Below is a small trained network, with its code and all its weights. Each question gives an input and a class and asks what happens when units are switched off, that is, made to give their printed mean instead of their output.

import numpy as np


def w(rows, s, z=0):
    codes = np.array(rows[::2]) - 128.0
    scale = np.full(codes.shape[1], s)
    scale[-1] = z or s
    return codes * scale


def norm(h):
    return h / np.sqrt((h * h).mean(-1, keepdims=True) + 1e-5)


def f(y):
    return y / 2 * (1 + np.tanh(0.7978845608 * (y + 0.044715 * y**3)))


def log_softmax(a):
    a = a - a.max(-1, keepdims=True)
    return a - np.log(np.exp(a).sum(-1, keepdims=True))


def net(x, mask):
    res = np.array(x, float).reshape(1, 3) / 4 @ E
    u = 0
    for l in range(3):
        y = f(norm(res) @ A[l][:, :-1].T + A[l][:, -1])
        res = res + np.where(mask[u : u + 4], y, B[l][:, -1]) @ B[l][:, :-1]
        u += 4
    return log_softmax(norm(res)[-1] @ U[:, :-1].T + U[:, -1])


A, B = {}, {}
E = w([
[9,88,153],'x0',
[143,61,214],'x1',
[151,245,253],'x2',
],0.0045)
A[0] = w([
[253,204,78,50],'0.n1',
[143,39,184,87],'0.n2',
[139,180,202,2],'0.n3',
[103,199,63,125],'0.n4',
],0.012,0.0048)
B[0] = w([
[98,80,248,254],'0.n1',
[177,65,116,217],'0.n2',
[124,170,129,180],'0.n3',
[202,138,75,197],'0.n4',
],0.012,0.0037)
A[1] = w([
[2,132,58,253],'1.n1',
[124,29,42,45],'1.n2',
[127,46,61,50],'1.n3',
[38,217,109,98],'1.n4',
],0.0091,0.0058)
B[1] = w([
[161,61,210,254],'1.n1',
[85,167,107,206],'1.n2',
[5,254,136,177],'1.n3',
[97,98,176,148],'1.n4',
],0.011,0.0044)
A[2] = w([
[162,254,210,253],'2.n1',
[64,119,78,56],'2.n2',
[118,18,129,220],'2.n3',
[77,229,206,14],'2.n4',
],0.0082,0.0041)
B[2] = w([
[115,76,2,248],'2.n1',
[85,199,94,126],'2.n2',
[192,195,69,253],'2.n3',
[1,218,98,154],'2.n4',
],0.01,0.0056)
U = w([
[13,197,58,208],'0',
[212,94,21,150],'1',
[138,92,247,203],'2',
[112,153,92,111],'3',
[97,204,196,1],'4',
],0.012,0.0081)

Each question gives the input, the list of numbers given to net, and the class t.
The units are the neurons (one row each of A and B). Each row of codes is followed by its name. A weight is (code - 128) times the scale printed after its matrix; where a second scale follows, it is the last column's (A, B and U).
mask holds one flag per neuron, layer by layer. A switched-off neuron (its flag False) gives its mean, the last column of its row in B, instead of its output. The means were averaged over made-up inputs and are rounded, as every weight is.
A unit's drop is (log p(t) with every unit on - log p(t) with that unit switched off) / (log p(t) with every unit on - log p(t) with every unit switched off).
The circuit of an input: a set's keep is (log p(t) with only the set's units on - log p(t) with every unit switched off) / (log p(t) with every unit on - log p(t) with every unit switched off). Starting from all 12 units, units are removed one at a time, each time the one whose removal leaves the highest keep (on an exact tie, the one counted first), for as long as the keep stays at least 0.8.
circuit, biggest first: the units of the circuit, biggest drop first
top k neurons: the k neurons with the biggest drops, biggest first
k most important neurons of layer l: the k neurons of layer l with the biggest drops, biggest first
input [4,-4,-1], class 1: 2 most important neurons of layer 0 => 0.n1, 0.n4
input [-8,7,-3], class 2: top 3 neurons => 0.n1, 2.n1, 0.n4
input [-5,7,6], class 1: circuit, biggest first => 2.n1
input [3,0,-7], class 0: top 3 neurons => 1.n3, 0.n1, 1.n2
input [7,-5,0], class 2: top 2 neurons => 1.n1, 0.n2
input [-8,5,-8], class 0: circuit, biggest first => 1.n1, 1.n3, 0.n4
input [-1,-1,-7], class 0: top 2 neurons => 1.n3, 1.n2
input [5,-7,-4], class 1: top 3 neurons => 0.n1, 1.n1, 0.n4
input [-6,1,4], class 2: top 3 neurons => 0.n1, 1.n3, 1.n2
input [-2,8,1], class 1: top 3 neurons => 0.n1, 1.n1, 2.n3
input [4,7,0], class 1: top 2 neurons => 2.n3, 0.n1
input [-3,4,-5], class 0: circuit, biggest first => 0.n1, 1.n3, 0.n4
input [-4,4,3], class 1: circuit, biggest first => 1.n3, 1.n1
input [5,-5,4], class 1: top 3 neurons => 0.n4, 0.n1, 1.n3
input [7,-1,-6], class 2: circuit, biggest first => 1.n1
input [6,-8,-3], class 1: circuit, biggest first => 0.n4, 1.n1
input [1,8,4], class 1: top 2 neurons => 0.n1, 1.n1
input [3,-4,-2], class 1: top 2 neurons => 0.n1, 0.n4
input [7,-4,-2], class 2: top 2 neurons => 1.n1, 0.n2
input [0,1,-4], class 0: circuit, biggest first => 1.n3
input [-7,6,-2], class 2: top 2 neurons => 0.n1, 2.n1
input [1,5,5], class 0: 2 most important neurons of layer 0 => 0.n3, 0.n4
input [5,-8,6], class 1: 2 most important neurons of layer 0 => 0.n4, 0.n1
input [4,-2,3], class 2: 3 most important neurons of layer 1 => 1.n1, 1.n4, 1.n3
input [-3,-4,-4], class 0: 3 most important neurons of layer 1 => 1.n3, 1.n1, 1.n2
